Below are the code and all the weights of a small trained network. Each question names an input and a target symbol and asks about switching units off, where a switched-off unit gives its printed mean instead of its output.

import numpy as np


def w(rows, s, z=0):
    codes = np.array(rows[::2]) - 128.0
    scale = np.full(codes.shape[1], s)
    scale[-1] = z or s
    return codes * scale


def f(y):
    return np.maximum(y, 0)


def softmax(a):
    e = np.exp(a - a.max(-1, keepdims=True))
    return e / e.sum(-1, keepdims=True)


def log_softmax(a):
    a = a - a.max(-1, keepdims=True)
    return a - np.log(np.exp(a).sum(-1, keepdims=True))


def net(x, mask):
    ids = ['ΓΘΛαδζηξσφψω'.index(c) for c in x.split()]
    T = len(ids)
    res = E[ids] + P[:T]
    u = 0
    for l in range(2):
        r = res
        for j in range(2):
            rows = slice(2 * j, 2 * j + 2)
            q, k, v = (r @ M[l][rows].T for M in (Q, K, V))
            z = softmax(np.where(np.tri(T) > 0, q @ k.T / 2**0.5, -1e9)) @ v
            o = O[l][rows]
            res = res + np.where(mask[u + j], z, o[:, -1]) @ o[:, :-1]
        u += 2
        y = f(res @ A[l][:, :-1].T + A[l][:, -1])
        res = res + np.where(mask[u : u + 4], y, B[l][:, -1]) @ B[l][:, :-1]
        u += 4
    return log_softmax(res[-1] @ U[:, :-1].T + U[:, -1])


Q, K, V, O, A, B = {}, {}, {}, {}, {}, {}
E = w([
[113,102,146,134],'Γ',
[120,157,200,151],'Θ',
[111,67,251,174],'Λ',
[117,70,143,95],'α',
[121,146,115,108],'δ',
[147,156,188,177],'ζ',
[134,76,194,229],'η',
[147,104,96,187],'ξ',
[123,115,109,107],'σ',
[161,123,65,198],'φ',
[191,165,18,142],'ψ',
[168,113,181,90],'ω',
],0.018)
P = w([
[112,133,114,97],'0',
[179,153,145,140],'1',
[95,142,71,162],'2',
[130,51,109,77],'3',
[224,155,169,134],'4',
[100,147,79,158],'5',
[134,5,139,95],'6',
[230,157,144,127],'7',
[99,145,82,160],'8',
],0.019)
Q[0] = w([
[120,66,202,83],'0.h0',
[103,232,112,91],'0.h0',
[174,1,141,96],'0.h1',
[89,149,167,172],'0.h1',
],0.0096)
K[0] = w([
[170,82,142,80],'0.h0',
[1,89,94,71],'0.h0',
[158,136,223,39],'0.h1',
[37,106,109,162],'0.h1',
],0.0099)
V[0] = w([
[28,133,134,83],'0.h0',
[190,179,88,137],'0.h0',
[1,172,93,87],'0.h1',
[245,183,196,78],'0.h1',
],0.0091)
O[0] = w([
[88,151,160,30,2],'0.h0',
[197,150,86,97,147],'0.h0',
[135,96,120,238,4],'0.h1',
[65,177,140,1,156],'0.h1',
],0.0069,0.0079)
A[0] = w([
[160,163,254,115,5],'0.n0',
[109,165,116,137,197],'0.n1',
[46,66,126,157,106],'0.n2',
[132,84,74,162,126],'0.n3',
],0.008,0.0031)
B[0] = w([
[54,207,124,81,254],'0.n0',
[254,31,204,92,158],'0.n1',
[7,203,11,114,213],'0.n2',
[67,103,175,36,225],'0.n3',
],0.0072,0.005)
Q[1] = w([
[41,118,103,176],'1.h0',
[122,254,125,174],'1.h0',
[129,120,201,99],'1.h1',
[99,221,88,188],'1.h1',
],0.0085)
K[1] = w([
[36,149,64,210],'1.h0',
[45,67,2,133],'1.h0',
[130,85,132,125],'1.h1',
[86,42,105,124],'1.h1',
],0.009)
V[1] = w([
[190,15,145,105],'1.h0',
[75,188,2,145],'1.h0',
[112,68,79,39],'1.h1',
[200,151,204,81],'1.h1',
],0.0083)
O[1] = w([
[95,52,101,135,5],'1.h0',
[254,26,169,24,86],'1.h0',
[120,95,2,7,114],'1.h1',
[161,179,236,82,183],'1.h1',
],0.0074,0.0022)
A[1] = w([
[12,86,146,36,69],'1.n0',
[134,153,94,29,183],'1.n1',
[85,79,171,23,106],'1.n2',
[3,141,126,64,4],'1.n3',
],0.0064,0.0042)
B[1] = w([
[153,166,2,128,230],'1.n0',
[62,99,174,150,253],'1.n1',
[202,41,72,241,234],'1.n2',
[170,193,127,116,212],'1.n3',
],0.0096,0.0055)
U = w([
[102,96,117,180,65],'Γ',
[190,205,182,189,129],'Θ',
[111,243,83,136,115],'Λ',
[188,142,90,186,4],'α',
[89,106,132,103,110],'δ',
[80,134,235,86,180],'ζ',
[1,95,160,160,198],'η',
[137,120,169,124,213],'ξ',
[95,92,124,92,145],'σ',
[148,93,161,120,150],'φ',
[225,79,189,40,180],'ψ',
[255,183,98,157,85],'ω',
],0.0086,0.0044)

Each question gives the input, a string of symbols that net reads in full, and the target symbol t.
The units are the heads (2 rows each of Q, K, V and O) and the neurons (one row each of A and B). Each row of codes is followed by its name. A weight is (code - 128) times the scale printed after its matrix; where a second scale follows, it is the last column's (O, A, B and U).
mask holds one flag per unit, layer by layer, with each layer's heads first. A switched-off unit (its flag False) gives its mean, the last column of its rows in O or B, instead of its output. The means were averaged over made-up inputs and are rounded, as every weight is.
A unit's drop is (log p(t) with every unit on - log p(t) with that unit switched off) / (log p(t) with every unit on - log p(t) with every unit switched off).
The circuit of an input: a set's keep is (log p(t) with only the set's units on - log p(t) with every unit switched off) / (log p(t) with every unit on - log p(t) with every unit switched off). Starting from all 12 units, units are removed one at a time, each time the one whose removal leaves the highest keep (on an exact tie, the one counted first), for as long as the keep stays at least 0.8.
units of the circuit, in order: the units of the circuit, biggest drop first
most important unit: the unit with the biggest drop
top k neurons: the k neurons with the biggest drops, biggest first
k most important neurons of layer l: the k neurons of layer l with the biggest drops, biggest first
which heads matter: for each layer, one digit per head in row order, 1 if its drop is at least 0.15 and else 0, layers parted by /
input Θ Λ σ ψ σ Λ ψ σ, target ψ: most important unit -> 0.n3
input Γ Λ ψ ω Γ, target Λ: units of the circuit, in order -> 1.h0, 0.h1, 0.n0
input ξ η Λ σ, target η: top 2 neurons -> 0.n0, 0.n2
input α ζ Θ φ Λ Λ Λ ψ, target ψ: which heads matter -> 01 / 00
input ψ σ Λ ξ η Θ Θ, target η: top 2 neurons -> 0.n2, 1.n3
input Γ Λ η φ Λ Γ δ, target Λ: units of the circuit, in order -> 1.n0, 0.h1
input φ Λ η η Θ Θ ω, target Θ: which heads matter -> 00 / 11
input Γ ω η σ Λ Λ η, target Λ: top 3 neurons -> 1.n0, 0.n2, 1.n3
input Θ φ Λ Λ ω Λ Λ Λ, target ζ: units of the circuit, in order -> 0.h1, 1.h0, 1.h1
input Λ Λ Θ Λ Λ, target ζ: which heads matter -> 10 / 00
input η Λ Λ η ψ φ ζ, target ψ: which heads matter -> 11 / 01
input Λ η σ Γ, target η: top 3 neurons -> 0.n0, 1.n2, 0.n2
input ψ η ψ Λ ω, target Λ: units of the circuit, in order -> 0.h1, 1.n0, 0.n0
input Λ Γ ω α η σ Λ, target η: most important unit -> 1.h0
input Λ ψ Θ Θ, target ψ: 2 most important neurons of layer 0 -> 0.n2, 0.n3
input Θ η Λ δ ψ ω ω Θ, target Λ: which heads matter -> 10 / 11
input δ ζ Λ ξ Θ Λ ψ δ, target ψ: units of the circuit, in order -> 1.h0, 0.h1
input η η Λ φ ω ψ Γ, target ω: top 4 neurons -> 1.n2, 1.n0, 1.n3, 0.n0
input Λ ψ η η Λ Λ ξ, target Λ: top 3 neurons -> 1.n0, 1.n3, 0.n2
input Λ Θ Λ ψ φ, target ψ: units of the circuit, in order -> 1.h0
input σ Λ ω Θ, target Λ: units of the circuit, in order -> 1.h0, 1.n0, 1.n3
input ω Λ Λ ξ, target Λ: units of the circuit, in order -> 1.h0, 1.n3, 0.h1
input ψ Λ ψ σ, target Λ: which heads matter -> 00 / 10
input σ η η Γ ω η η, target ω: which heads matter -> 01 / 01
input η Λ Λ Λ Λ Θ α, target Λ: units of the circuit, in order -> 1.n0, 0.h1
